Each row is followed by its class.
[ -7  -2  -2 -11  -3  -6 -16   0 -11   5  11   2  -6  -1   1   5   8  -1
   3 -12  17   9   3   8  11  -2  -1 -17  -6]
Q233
[ -1  -1  -6   6  -8  -5  20   1  -1  -1   6  -6   2   3   0  -3   0  13
  -7  17  -9  -1  -6  -4   8   6  -3  -3 -10]
Q105
[  6   5  -9  -1  -8  -9   2  -4 -13   1  12   1  14  11  -5   6  13  13
  10  20  12  22   7   5   1  -2  -8  -8 -15]
Q105
[ -6  -9  -2   8  -7  -5   5   4   1   0  -2  10  16  -1   1  -7  -5   6
  -7  -7  10   1  -5 -14  -4   4 -11 -15  -6]
Q239
[-11 -28   1 -22 -10  -8   0  12 -10  19   1  -1   1   5   0  -9  12  13
  -9  13 -10  -6   6  14  24   1  -6 -16  -9]
Q687
[  3  11 -20  16  -5   2  35 -11  -6 -11   5 -11  19  -4   0   1 -16  19
  -4  22  -8  -2  -9 -22  -4   4 -16  11  -6]
Q187
[ 15   4   5   2   3  -5   0  -1  -8 -11   5  -7 -14   8   5 -12  18   6
   3  41  -7   9  11   8   4 -10 -12  -4  -1]
Q807
[ -2   1  18 -20  -7 -13   0   3  -1  -1   6  -3  -6   0  -4  12  31  -4
  -9   8  -2  23  -8  18   5  -5   7 -21 -13]
Q233
[-16  11   3   6  -2 -10  18  -2  -7 -12   8 -16  -4   0  -7  -9   2  12
 -14  27  -8   9  -8   3   3 -10 -12   1  -4]
Q807
[  0  -7  -2 -12  -5  -6 -22  14 -16  -1  13  -2  -5   6  -1   3  18   6
   4   5   6  16  10   8  35  -6 -10 -21  -8]
Q233
[ -4  11 -12  -2 -15  -3  16   3 -12   2   9   4  14   3 -13  16  -4  12
  -2   7  13  20 -14  -9   4   5  -5 -10 -19]
Q105
[ -5 -14   1  -5 -11 -11  -5  -3  -9  -4  -3   5   1   6  10  -1   4   6
  -5  -1  -3   3 -11  -6  16   3  -4 -22   0]
Q233
[  9   2  15   0   4   0  -4   3   3  -8   7  -8 -13   1   6 -10  17   2
   0  21 -11   1  19  15   2  -9  -3   1   6]
Q807
[  7  12   3  -7  -2  -2  17   1  -9 -15   9 -13   0   5   1   0  19   8
  -7  24 -16  11  -3  13   2  -3  -6  -9 -10]
Q807
[  0  21  -7   2  -9  -5  16  -5 -10  -9   5 -10   6   1  -3  -2   0  16
  -9  17   1  12 -12  -5   0   5 -10   2 -11]
Q105
[ -4 -25  -4   6  -6 -12  -4  14   8  10  -3  14  15  -1   1 -18 -11   7
  -1  -7  15  -5  -6 -13   3   1 -12 -10  -1]
Q239
[  1  13  -2  -4 -13   1   6  -1 -20 -10  12 -10   0   2   3   5   9  15
  -5  12  -3  16  -5  -2   4  -6  -5 -14 -16]
Q233
[  8  17   7 -10  -3 -12  14  -6 -21 -19  13  -4 -10   3   2   7  18  11
   1  17  11  32   5  10  -1  -2  -8 -13 -14]
Q233
[-10 -13   1 -16 -18  -4   0   6 -20   8  11  -2  -1   3   5   6   8  12
  -6   6  -6   3   0   2  20   5  -8 -20 -11]
Q233
[ -4 -17  -1 -21 -21 -10  -7   8 -21   3  13  -1   2  10   2   3  21  16
   2  26  -1  16   7  14  17   1 -10 -27 -18]
Q687
[ -1 -11  -2 -16 -10  -6 -20   7 -25  -1  16   1  -9  10   7   4  20  15
  17  13  -1  20   5   7  31  -6 -12 -29 -13]
Q233
[  1  21   5 -11  -2  -2   3  -5 -15 -15  12 -12  -9  -6  -2   4  11  11
  -4  13   0  15  -2  10   3   0  -6  -4  -8]
Q807
[  2  -5  14  -2  -6  -9 -24   5 -17 -14   2   7 -15   9  10   6  18   2
  -6   0   9  11  -1   2   7  -6 -11 -32   1]
Q233
[  4   8  -2 -18 -19 -11  15   2 -29   3  17  -1  13   8  -3  21  16  19
   6  19   5  31  -9  -5   4  -1  -5 -16 -23]
Q687
[  4  17  -7   9  -6  -5   3  -4 -22   2   5   3   5   1   1  11  -1   1
  -7   2  12  17 -13 -19 -14   0  -8 -28  -3]
Q233
[  1  19  -9  12  -4  -2   3  -9  -7 -16   7 -13   4  -9  -2  -2 -20  13
   3   2  -7   8  -5  -5  -1   5 -17   8  -9]
Q187
[ -3  14 -10  -7 -12  -7   9  -4 -11   0   5  -3  12   8  -7   9   1  10
  -3   0  12  18  -7  -7   3   6  -4  -9 -19]
Q105
[ -4 -10 -14  -5 -12  -6  18   4  -3  14   6  10  18  13  -8   1 -11  18
   6   6   8   6  -2  -5   0   3  -5  -3  -9]
Q105
[ -2  30 -19  13  -2  10 -41 -17 -26 -25  16  -2   1 -13   8  15 -24  16
  -3 -22  26  19 -10 -20  -2   5 -23 -25  -2]
Q233
[ 11  16   2  -5   0  -1   9  -3 -10 -17  13 -16  -3   6  -3  -4  16   9
  -7  37  -9  15   7  20  -1 -12 -10   9  -5]
Q807
[ -7 -10   3  -8  -9  -5  27   5   4   9   9   1   4  -1  -4 -14  -8  13
  -8  14 -12 -10  -2   3  15   0  -3   2  -8]
Q105
[ -6 -12  -3 -10  -7  -6 -14   6  -3  11   1  14   9   6  -2   4   3   5
  11  -8  13   9   4  -1   9   1  -1 -15  -7]
Q687
[ 13 -10   8  -6  -4 -13   6  12   6   4  -2   7   2   9  -7 -17  16   3
   5  26  12  15   4   8   3 -12  -6   1 -14]
Q233
[  4  16   0  14   3  -5  -4 -10  -4 -22   7  -8   2 -19   2  -9  -5  20
   1  13   8  10  -7  -1  -6   1 -19  -1  -6]
Q233
[  0 -11   3  -1  -5 -11  11   5 -10  -2   1   4   3   2   2   3  12   2
  -5   7   0   6  -5  -7   0   2   0 -13 -12]
Q687
[ -7  15   3   8 -10  -8  35   3  12  12  -5   8  24  -3 -17   1 -10   5
 -18   4  11  12 -20 -10 -14   2  -1   4 -12]
Q187
[  4   2   0  -1  -4  -7  -7   2 -10  -6   4  -4  -3  -2   6  -5   3   6
  -6  14  -5   2  -5 -26   7  -1  -9  -7   0]
Q233
[  3   4   3   8  -4  -3  23   3   6   2 -16   7  15   7   0   5   4 -11
  -2  10  -4   4  -6 -12 -18  -2  10   0  -4]
Q187
[  5  10 -15 -12  -8 -11  -4   6 -25 -14  11  -8 -10   3   4   7  26   7
  -8  14   0  26  -3  12  11  -6  -6 -27 -11]
Q233
[ -9   2  15 -15  -6 -10 -16  12 -11  10  17   8  -7   3   1   8  21 -11
  -1  -9   5  12  -1  13  10  -4   4 -28  -8]
Q233
[ -1  12  15 -12  -9 -11   8   3 -11  -6  10 -11  -7   0   4   0  22   7
 -19  21   1  18  -7  18   7  -3  -2 -15 -13]
Q233
[ 12   6  11  -6   3  -6  19   4  -6 -19   9 -20  -1   5   3 -12  27   8
  -5  39 -18  12   4  24   6 -12  -8  -1  -7]
Q807
[  2 -30   7  11   3  -5  -4  10  17  -3  -3   7 -14  -7  15 -40  -1  11
  -9  19 -20 -17   3   3  14  -3 -15  -1   9]
Q152
[  2 -20  18  -3  -6  -5  10  10  -1  -5  -7   5 -16   8  18 -10  23  -6
 -10  13 -16   2  -2  -4   0  -1   2 -24   8]
Q152
[ -7   1   9 -13  -4  -3 -22  -3  -8  -1   9  -3  -5   4   3   2  14   4
   1   0  11  13   2  10   8   2  -8 -16  -8]
Q233
[  8   3  -4 -11  -7  -7  16   4 -16  -5  14 -13   2   8   0  -5  15  22
  -5  40  -9  14   4  13  12  -9 -16   1 -12]
Q807
[ -1  26 -13   2 -12   2  19  -6  -7   0  16 -10  14   0  -9  -1 -12  21
  -2  10  11  13 -11   3   1   3 -10  13 -18]
Q105
[ -3   6  -6   4  -5  -1  13   3   7   5   0   6  15   3 -14   2 -13   4
   1  -9  14   2  -4  -5  -7   4   2   9  -6]
Q105
[ 11  17  11  -5  -2  -2   3   5  -9 -15   9 -13  -9   4  -1   8  20   4
  -5  24  -5  17   1  19   3  -7   0  -4  -8]
Q807
[ 16  13  -3   4   5   2  11  -8  -1 -23   8 -22  -9  -1  -5  -6  10   2
  -9  38 -14   4   1  11   2  -6 -10  12  -4]
Q807

Each row is followed by its class.
[ 27   4 -12  -1  -6   5  15  -7  -2  -2 -15  -5 -26 -18   1   0 -10  13
 -11 -24  -1 -10  -6 -10  38   0  -3 -25 -15]
<49>
[  2   4   1  -3  -6  -7   9   9   2   0  -7   1  -6 -10   2   0   1   4
   0 -13   2   4   7  -4   2   2  -5  -5  -1]
<52>
[ -1   2   7   0  -8  -6   8   5   9  -2  -2   5 -17   7   7   7  -8  -3
  -1  -7   3  -6   6   0   9   4  -5   5   5]
<52>
[ 25  -3 -12 -12  -4   8  15  -5   8   1  -6 -16 -23 -12   4  -2  -5  12
  -6 -30  -4 -11  -8 -14  26  -2  -7 -15 -14]
<49>
[ 12  18  -6 -10 -21 -19  18  -3   0   2 -38   0 -14  -4  -1   0   2  -3
   3  -3  -1  -7  31 -16  -6  25   4 -17   4]
<44>
[-12  -9  -5   5  14  22  -8  -9   3  -2  54  17   7 -19   3 -18  -2  14
  -5 -13   4  20 -22  -7   7 -17  -6  10   7]
<44>
[ 12  11  -8  -8  -5  -5  13   2  -2   0  -3   6 -12 -21   2  -4  -9   7
  -4 -25   3   4   5 -12  15   4  -4 -16   2]
<49>
[ 47  -4 -20  -2  -7  16  17 -16   1  -2 -16 -13 -37 -25   2  -1 -14  26
 -17 -35  -5 -17 -14 -15  60  -1  -1 -34 -28]
<49>
[-2  2  5 -2 -2 -5  2 13 -3 -1 -9  3  0 -3  0  5 -6 -1  1 -2  3  2  1  7
  1 -2 -5  0  2]
<52>
[ -8  11  -7   6  24  34 -37 -14  -3 -17  35  30   6 -30  10 -28 -41  20
 -15  -2  -7  -3 -37 -14  13 -25  -6   6  34]
<45>
[ 13   8  -7 -12   0  -3  11  -4  11   4   5   6 -11  -3   5  -3 -13  -1
   0 -21  -1  -6   2 -11   7   9  -6   4   7]
<45>
[ -1   7  -2 -17  -2  -1   8   7  10   0   6   8  -8  -4   9  -6 -11   3
   0 -18  -1   0   2 -11  -2   3  -9   8   9]
<44>
[  5   5  -2  -8  -3  -3   5   1   7   1   0   3  -5  -4   2  -1  -6   2
   0 -13   2  -2   2  -4   1   3  -4  -1   3]
<52>
[ 11   4   0  -8  -5   0   5   4   4   0  -6   0 -12 -10   5  -1 -10   4
  -3 -16  -1  -3   0  -5  10   4  -5  -7  -2]
<49>
[ -2  -4   3  18   1   2  -3  -2 -18  -8 -19  -2  -7  -5  -6   6   1   9
  -6   9  -1   0  -5   6  20 -10   4 -12 -12]
<49>
[  3   7  -1  -6  -5  -6   7   2   5   0  -1   3  -6   0   6   5  -7  -1
   1 -12   2  -5   3  -4   3   4  -6   6   2]
<45>
[ 9  8 -3 -6 -6 -3  1  9  4  2  0  2 -2 -8  2 -1 -7 -1  0 -9 -1  1 -1 -1
  6  8 -2 -5  6]
<49>
[ 2 -2  2 -3  1  2  1 -3  9  1  2  0 -5  9  4 -1 -2 -3 -3  0 -4 -6 -2  1
 -2  6  0  3 -1]
<52>
[  2   5  -1  -6  -2  -4   3  12   0   2   1   4  -3  -9   7   3  -7   0
   2 -15   3   1  -1   0   6   1  -8   2   3]
<52>
[ -1   3   6   1  -5  -4   7  -3   7  -1  -1   6 -14   5   4   3  -2   0
  -2  -5   3  -1   8  -1   5   5  -3   7  -3]
<52>
[ 25   5 -11  -8  -3   4  12  -5   1  -1  -9  -1 -20 -20   4  -3 -13  13
  -8 -27  -1  -8  -6 -11  30   2  -8 -17  -9]
<49>
[  1  10  -9  -3  15  17 -20  -5   2  -7  19  18   5 -13   6 -14 -28   7
  -5  -9  -4  -6 -21  -9   8  -8  -5   7  21]
<45>
[ 13   9  -8 -14 -11 -10  10   8   5   2  -5   0  -4 -13   3  -5  -8   0
   2 -19   1  -1  11 -10   4  12  -3  -7   7]
<44>
[  2   7  -5  -3  11  13 -11  -3   4  -5  14  12   2 -11   5 -10 -22   7
  -4  -9  -4  -4 -18  -6   5  -3  -5   2  15]
<45>
[  4   3 -10  -3   0   9   3  -4   8  -2  34   8   0 -20   2 -15  -6   6
  -3 -18   3  10  -5 -13   7   2  -2  -1   6]
<44>
[ 14   3  -6  -8  -2   1  16  -3   8   2   1   1 -18 -12   4  -3  -7  10
  -5 -26   0  -5   1  -9  21   6  -5  -9  -7]
<49>
[  4   2  -3 -10  -2  -3   9  -1   3   2  -3   3  -8  -3   2   0  -3   1
   0 -15   4  -1   4  -8   3   2  -6  -4  -1]
<49>
[  5   5   0  -4   4   8  -6  -1   1  -3   8   8   1 -10   2 -10 -15   5
  -6  -6  -3  -3  -9  -1   4   1  -1   0  11]
<45>
[ 15   2  -5  -7  -1   5  13  -9   5   1  -1   3 -22 -10   6  -6  -6  11
  -8 -23  -2  -4  -1 -13  17   2  -6  -9  -7]
<49>
[ 19   6  -8 -14  -6   0  15   2   7   2  -1   1 -13 -15   5  -5 -11   5
  -4 -28  -1  -4   0 -10  15   8  -7  -9  -1]
<49>
[ -4  10  -3 -17  -5 -10  15   3  11   7  17   7   6  -3   5  -8   4  -6
   7 -14   6  10  17  -7 -19  13  -5  10  13]
<49>
[-4 -3 -2 -1  7  9 -4  1  5 -3 18  6 -4 -6  1 -5 -3  7 -3 -5  0  4 -5 -9
  2 -7 -3  3  3]
<44>
[  4  10  -6  -1   7  11  -8  -9  -1  -2  16  13   3 -18   4 -17 -18  12
  -5  -7  -4   2  -9  -5   5  -1  -2  -1  15]
<45>
[ -3   9  -5   3   9  13 -16  -6  -5  -8  19  19   2 -23   3 -17 -23  12
  -8  -7  -2   2 -17  -7  13  -7  -4   1  23]
<45>
[ -5   2   1  -1  16  29 -22  -3   7  -7  34  18   8 -25   9 -25 -23  14
 -10   4  -8   3 -28   0   0 -10  -3   4  20]
<45>
[  9   0  -2  -9 -19 -30  34   9   2  10 -25 -14 -14  18  -5  23  19 -16
  10 -24   9   0  30   0   1  11  -3  -2 -20]
<45>
[  6  11  -4 -13  -8  -7   2  10   9   2   3   1   5 -11   2  -6  -6  -4
   4  -8   1   4   8  -4  -7  13  -1  -2  13]
<49>
[  3   9  -1  -7  -7  -8   9   5   0  -1 -12   4 -10  -9   3  -3  -4   1
   0 -11   1  -1  11 -10   0   5  -3  -2   3]
<44>
[ -3   7  -3  -1   0   5   4  -4   0   0  22  10  -2 -16   2 -12   0   6
   2 -13   4  12   0  -8   3  -1  -4   0   7]
<44>
[  0   5  -3  -2  18  31 -28 -13  11  -8  33  15   5 -18  10 -27 -28  14
 -13   0 -12  -7 -30  -9   0  -7   0   4  23]
<45>
[  6   8  -5 -17  -2  -1  11   1  10   3   9   9  -9 -12   8  -8  -9   4
  -4 -25   2   4   5 -15   1   1  -9   3   5]
<44>
[ 2  3  3 -4 -4 -2  4  0  6  2 -1  3 -5 -1  7 -1 -3 -1  1 -5 -2  0  1  5
  4  4 -2  1  3]
<52>
[  8   5  -1 -10  -1  -6  11   8   5   3  -3   6  -7  -3   6   3 -11  -2
   2 -19   0  -1   0   0   6   6  -9   7   3]
<52>
[ -8   1   1  12  -2  -3  -9  11 -11  -8 -12   2   1  -4  -4   7  -3  -3
   2   7   3   3   3   4   6  -5   0  -2   3]
<44>
[ -1   6  -3  -7  -1  -5   7  -5  -6   0  -4   8  -5  -6   2  -6  -2   6
  -1 -10   3   2   8 -11  -2   1  -4   1   5]
<44>
[ -2   7  -1   4  -6 -12   6  -6 -12   2 -32  -3  -8   2  -2   2   7   1
   1  10  -1  -2  21  -4  -4   6   5  -8  -1]
<44>
[ -2   4  -1 -12  -2  -7   5   9   6   3   4   2   2   1   4  -3  -2  -4
   4 -10   0   0   8  -7 -12   4  -5   8   8]
<49>

Each row is followed by its class.
[  0  10   9  -7  -6  -3  -5  40   1  -7  -3   3   8   0 -13 -12   6 -16
  23  14   2   8  -3  11  -2  -3  -2   1  15]
Q344
[  6  21 -11  -6   1   4  -6   4 -15  -6   1   9  -5  -4 -16   4 -12 -14
  30   3 -11   8 -14  11  13   7  15   9  16]
Q135
[ -4  -4  -8  -3 -17   3  -7   3   6 -11  10   9  -5  -7 -12  -5   3 -13
  29   5  16   0  -8  -4  -9  -3   1   1  -7]
Q314
[  6  12   7 -14  -4  14  -8  13  -5 -12   1   4  16 -10 -11  -1  -1 -18
  33   5  12  10 -12   6  -5   1   1  -1   9]
Q212
[ -4   4  -4   3 -12  -9 -12 -13   2   7  -2  -4  -2  -3  -3  -4   3 -10
   9   8  13   6  -5   3   3  -2   7  -4  -4]
Q695
[-13   2  -5  -8 -19  -9 -13 -18   1 -11  10  -4  20   6  -1  -6  -5 -10
  20   9  12   4  -4  -5  -4   6  13 -13   6]
Q314
[ 10  25 -14  -6  -8  10  -2   7 -16  -2   8  12   0  -9 -15   8 -11 -11
  36   0  -2   8   8   7   9  11   0 -11  29]
Q135
